Below are the code and all the weights of a small trained network. Each question names an input and a class and asks about switching units off, where a switched-off unit gives its printed mean instead of its output.

import numpy as np


def w(rows, s, z=0):
    codes = np.array(rows[::2]) - 128.0
    scale = np.full(codes.shape[1], s)
    scale[-1] = z or s
    return codes * scale


def norm(h):
    return h / np.sqrt((h * h).mean(-1, keepdims=True) + 1e-5)


def f(y):
    return np.maximum(y, 0)


def log_softmax(a):
    a = a - a.max(-1, keepdims=True)
    return a - np.log(np.exp(a).sum(-1, keepdims=True))


def net(x, mask):
    res = np.array(x, float).reshape(1, 6) / 4 @ E
    u = 0
    for l in range(3):
        y = f(norm(res) @ A[l][:, :-1].T + A[l][:, -1])
        res = res + np.where(mask[u : u + 6], y, B[l][:, -1]) @ B[l][:, :-1]
        u += 6
    return log_softmax(norm(res)[-1] @ U[:, :-1].T + U[:, -1])


A, B = {}, {}
E = w([
[81,26,190,253,69,91,144,52,160,158,166,107],'x0',
[115,152,152,133,119,160,131,112,119,131,109,123],'x1',
[114,154,112,127,110,128,154,113,127,128,129,124],'x2',
[135,108,137,111,146,118,154,108,131,120,117,107],'x3',
[153,213,172,53,102,27,38,148,146,154,77,79],'x4',
[151,150,176,107,103,138,117,151,129,67,228,35],'x5',
],0.011)
A[0] = w([
[68,85,182,193,94,38,119,64,159,189,115,154,95],'0.n1',
[164,115,134,125,119,224,141,142,100,31,214,102,158],'0.n2',
[201,97,232,175,3,112,138,115,120,101,235,63,3],'0.n3',
[134,98,114,130,129,193,189,183,87,82,212,118,55],'0.n4',
[107,40,157,252,72,121,135,100,179,119,118,88,38],'0.n5',
[108,53,121,152,128,218,191,121,104,146,207,173,134],'0.n6',
],0.0073,0.0051)
B[0] = w([
[178,81,99,127,55,185,169,212,127,206,77,87,225],'0.n1',
[148,108,64,56,30,181,170,181,126,158,138,89,254],'0.n2',
[2,174,56,112,237,94,64,143,142,112,140,86,234],'0.n3',
[209,79,152,92,62,162,66,67,130,161,111,100,212],'0.n4',
[195,229,175,149,84,59,98,119,96,102,135,132,228],'0.n5',
[177,151,143,189,150,52,190,150,88,75,137,183,252],'0.n6',
],0.0092,0.0082)
A[1] = w([
[75,78,153,139,85,135,103,98,208,214,164,71,86],'1.n1',
[48,177,133,77,190,94,67,173,219,122,120,60,63],'1.n2',
[174,150,122,30,127,163,134,137,149,140,116,185,4],'1.n3',
[60,86,52,123,230,255,179,128,186,122,149,190,53],'1.n4',
[90,109,89,161,189,92,164,130,117,101,220,128,134],'1.n5',
[177,153,133,144,114,79,135,139,113,164,56,195,171],'1.n6',
],0.0086,0.0042)
B[1] = w([
[148,169,108,68,101,113,150,168,157,233,135,100,170],'1.n1',
[103,101,134,248,85,111,180,98,155,125,177,104,242],'1.n2',
[78,76,178,210,132,89,117,93,118,135,148,152,210],'1.n3',
[150,83,141,102,125,160,142,141,70,73,166,146,177],'1.n4',
[84,140,156,96,138,167,86,152,167,81,172,96,164],'1.n5',
[153,64,99,115,185,205,168,87,147,161,139,160,254],'1.n6',
],0.011,0.008)
A[2] = w([
[102,89,94,142,146,205,155,115,108,75,230,121,190],'2.n1',
[149,68,142,196,148,170,166,85,79,150,131,193,56],'2.n2',
[166,96,78,183,117,118,157,109,101,90,121,173,96],'2.n3',
[1,151,113,107,238,78,69,61,164,218,100,123,110],'2.n4',
[124,177,182,190,78,66,91,110,101,32,203,56,8],'2.n5',
[138,182,167,141,107,75,130,145,126,107,181,101,3],'2.n6',
],0.009,0.0027)
B[2] = w([
[197,82,154,62,83,118,91,126,80,187,15,161,254],'2.n1',
[35,170,170,116,169,53,72,125,154,43,185,74,244],'2.n2',
[43,235,111,137,170,145,78,125,189,132,133,83,213],'2.n3',
[114,116,138,217,74,38,181,191,204,145,249,29,179],'2.n4',
[102,132,128,70,249,177,112,85,71,67,45,254,240],'2.n5',
[130,107,155,142,204,175,129,74,113,73,124,191,187],'2.n6',
],0.0099)
U = w([
[103,146,140,52,186,149,106,94,64,27,86,169,53],'0',
[47,169,148,252,156,67,179,118,190,98,179,86,93],'1',
[211,99,99,92,14,155,186,167,108,207,97,90,254],'2',
],0.014,0.0027)

Each question gives the input, the list of numbers given to net, and the class t.
The units are the neurons (one row each of A and B). Each row of codes is followed by its name. A weight is (code - 128) times the scale printed after its matrix; where a second scale follows, it is the last column's (A, B and U).
mask holds one flag per neuron, layer by layer. A switched-off neuron (its flag False) gives its mean, the last column of its row in B, instead of its output. The means were averaged over made-up inputs and are rounded, as every weight is.
A unit's drop is (log p(t) with every unit on - log p(t) with that unit switched off) / (log p(t) with every unit on - log p(t) with every unit switched off).
The circuit of an input: a set's keep is (log p(t) with only the set's units on - log p(t) with every unit switched off) / (log p(t) with every unit on - log p(t) with every unit switched off). Starting from the 12 units with the biggest drops (on a tie, the unit counted first), units are removed one at a time, each time the one whose removal leaves the highest keep (on an exact tie, the one counted first), for as long as the keep stays at least 0.8.
circuit, biggest first: the units of the circuit, biggest drop first
most important unit: the unit with the biggest drop
top k neurons: the k neurons with the biggest drops, biggest first
top k neurons in layer l: the k neurons of layer l with the biggest drops, biggest first
drop of u: that unit's drop, to one decimal
input [1,-1,1,-5,3,-7], class 2: most important unit	0.n1
input [8,-8,-1,-8,-5,1], class 0: circuit, biggest first	(2.n5; 0.n5; 1.n2)
input [1,-4,-6,1,-3,2], class 0: top 2 neurons	(0.n1; 0.n6)
input [1,-3,-8,5,7,3], class 1: top 3 neurons	(0.n5; 0.n6; 2.n1)
input [1,2,-5,0,-7,2], class 0: top 2 neurons	(0.n6; 0.n1)
input [1,7,0,1,8,-3], class 2: top 3 neurons in layer 0	(0.n3; 0.n6; 0.n1)
input [1,2,6,5,1,-3], class 2: top 2 neurons	(0.n6; 0.n1)
input [4,-7,3,-2,0,7], class 0: top 2 neurons	(2.n5; 0.n5)
input [-7,-1,2,8,1,-3], class 1: top 2 neurons	(1.n3; 0.n2)
input [-7,-2,-3,6,-5,2], class 2: top 2 neurons	(0.n2; 2.n5)
input [1,-3,-5,5,-7,5], class 0: top 4 neurons in layer 0	(0.n6; 0.n1; 0.n5; 0.n3)
input [5,-5,-8,-3,1,0], class 2: top 2 neurons	(0.n1; 2.n2)
input [0,-3,-3,-5,-6,5], class 2: top 2 neurons	(0.n2; 0.n4)
input [5,0,-7,1,4,-5], class 2: circuit, biggest first	(0.n1)
input [-3,0,-3,5,-7,2], class 2: top 2 neurons	(0.n2; 2.n5)
input [-8,3,-2,0,0,7], class 2: top 2 neurons in layer 2	(2.n2; 2.n5)
input [5,1,4,0,-7,4], class 0: drop of 0.n6	0.1
input [8,1,-7,-3,6,-3], class 2: drop of 0.n1	1.2
input [-3,0,-7,-3,-1,8], class 2: drop of 0.n2	1.4
input [-4,2,6,8,5,-3], class 1: drop of 1.n1	0.0
input [-6,6,2,-4,2,-8], class 1: top neuron	(2.n4)
